Here is a tiny trained network, its code and every weight. The questions are about switching its units off for an input and a target symbol, where a switched-off unit gives its printed mean instead of its output.

import numpy as np


def w(rows, s, z=0):
    codes = np.array(rows[::2]) - 128.0
    scale = np.full(codes.shape[1], s)
    scale[-1] = z or s
    return codes * scale


def f(y):
    return y / 2 * (1 + np.tanh(0.7978845608 * (y + 0.044715 * y**3)))


def softmax(a):
    e = np.exp(a - a.max(-1, keepdims=True))
    return e / e.sum(-1, keepdims=True)


def log_softmax(a):
    a = a - a.max(-1, keepdims=True)
    return a - np.log(np.exp(a).sum(-1, keepdims=True))


def net(x, mask):
    ids = ['βδημπσω'.index(c) for c in x.split()]
    T = len(ids)
    res = E[ids] + P[:T]
    q, k, v = (res @ M[0].T for M in (Q, K, V))
    z = softmax(np.where(np.tri(T) > 0, q @ k.T / 2**0.5, -1e9)) @ v
    res = res + np.where(mask[0], z, O[0][:, -1]) @ O[0][:, :-1]
    y = f(res @ A[0][:, :-1].T + A[0][:, -1])
    res = res + np.where(mask[1:25], y, B[0][:, -1]) @ B[0][:, :-1]
    return log_softmax(res[-1] @ U[:, :-1].T + U[:, -1])


Q, K, V, O, A, B = {}, {}, {}, {}, {}, {}
E = w([
[125,201,62,168],'β',
[55,118,116,249],'δ',
[52,222,105,110],'η',
[34,161,190,171],'μ',
[50,192,106,154],'π',
[169,108,239,221],'σ',
[182,29,58,179],'ω',
],0.014)
P = w([
[192,237,4,225],'0',
[90,136,149,127],'1',
[103,121,138,141],'2',
[132,115,107,140],'3',
[122,107,112,147],'4',
[114,111,123,142],'5',
[119,109,120,151],'6',
],0.012)
Q[0] = w([
[247,154,114,147],'H1',
[133,123,128,188],'H1',
],0.013)
K[0] = w([
[86,8,204,13],'H1',
[212,83,111,140],'H1',
],0.014)
V[0] = w([
[207,88,200,247],'H1',
[106,153,196,123],'H1',
],0.012)
O[0] = w([
[205,154,244,164,254],'H1',
[57,250,205,135,64],'H1',
],0.011,0.0074)
A[0] = w([
[126,149,91,180,125],'N1',
[21,178,90,157,106],'N2',
[194,144,237,78,89],'N3',
[227,122,168,155,254],'N4',
[78,135,115,135,188],'N5',
[98,136,102,191,109],'N6',
[116,53,75,116,185],'N7',
[73,136,86,95,90],'N8',
[94,145,101,143,150],'N9',
[55,71,104,111,171],'N10',
[118,87,161,123,144],'N11',
[113,100,163,139,132],'N12',
[151,164,143,92,101],'N13',
[183,50,107,182,104],'N14',
[109,86,109,197,80],'N15',
[93,181,142,138,194],'N16',
[133,144,150,57,150],'N17',
[175,204,246,161,82],'N18',
[130,116,167,62,160],'N19',
[82,126,155,161,141],'N20',
[180,154,167,159,178],'N21',
[102,18,137,204,136],'N22',
[120,35,124,70,172],'N23',
[99,60,202,103,116],'N24',
],0.012,0.0077)
B[0] = w([
[147,114,145,79,149],'N1',
[92,50,166,143,166],'N2',
[169,156,59,150,199],'N3',
[44,60,203,69,233],'N4',
[150,93,52,205,152],'N5',
[120,90,124,122,148],'N6',
[165,198,119,124,166],'N7',
[35,90,108,73,140],'N8',
[120,131,152,175,146],'N9',
[180,193,30,119,154],'N10',
[209,120,142,140,143],'N11',
[186,156,121,143,148],'N12',
[2,62,34,187,132],'N13',
[152,185,166,178,168],'N14',
[93,142,103,82,146],'N15',
[160,147,240,181,166],'N16',
[80,189,143,156,125],'N17',
[120,201,54,102,250],'N18',
[2,48,25,92,130],'N19',
[69,184,126,151,154],'N20',
[95,55,99,71,203],'N21',
[73,153,124,84,174],'N22',
[235,130,71,158,149],'N23',
[158,107,102,143,152],'N24',
],0.0061,0.024)
U = w([
[245,181,81,198,146],'β',
[91,90,118,106,105],'δ',
[91,94,64,144,3],'η',
[107,150,141,243,219],'μ',
[152,128,78,201,115],'π',
[137,186,109,80,97],'σ',
[180,75,120,111,232],'ω',
],0.011,0.0034)

Each question gives the input, a string of symbols that net reads in full, and the target symbol t.
The units are the heads (2 rows each of Q, K, V and O) and the neurons (one row each of A and B). Each row of codes is followed by its name. A weight is (code - 128) times the scale printed after its matrix; where a second scale follows, it is the last column's (O, A, B and U).
mask holds one flag per unit, heads first, then neurons. A switched-off unit (its flag False) gives its mean, the last column of its rows in O or B, instead of its output. The means were averaged over made-up inputs and are rounded, as every weight is.
A unit's drop is (log p(t) with every unit on - log p(t) with that unit switched off) / (log p(t) with every unit on - log p(t) with every unit switched off).
The circuit of an input: a set's keep is (log p(t) with only the set's units on - log p(t) with every unit switched off) / (log p(t) with every unit on - log p(t) with every unit switched off). Starting from the 12 units with the biggest drops (on a tie, the unit counted first), units are removed one at a time, each time the one whose removal leaves the highest keep (on an exact tie, the one counted first), for as long as the keep stays at least 0.8.
units of the circuit, in order: the units of the circuit, biggest drop first
top k neurons: the k neurons with the biggest drops, biggest first
drop when u is switched off: that unit's drop, to one decimal
input μ δ μ σ β, target σ: units of the circuit, in order => [H1, N18, N4]
input η π μ σ, target σ: top 3 neurons => [N4, N18, N21]
input η μ σ, target σ: units of the circuit, in order => [N18, N4, H1]
input ω μ μ β μ ω π, target ω: units of the circuit, in order => [H1, N18]
input δ β β δ, target δ: top 2 neurons => [N4, N22]
input β μ η ω η μ η, target β: top 2 neurons => [N4, N21]
input σ η η β, target η: top 3 neurons => [N8, N14, N2]
input ω μ ω η β η, target ω: top neuron => [N18]
input η β ω π, target η: top 2 neurons => [N8, N2]
input σ η ω μ μ, target σ: top 4 neurons => [N18, N4, N21, N3]
input η η β β, target η: drop when N6 is switched off => 0.0
input σ ω μ μ μ β π, target σ: drop when N4 is switched off => 1.5
input η β ω η μ, target η: drop when N8 is switched off => 0.3
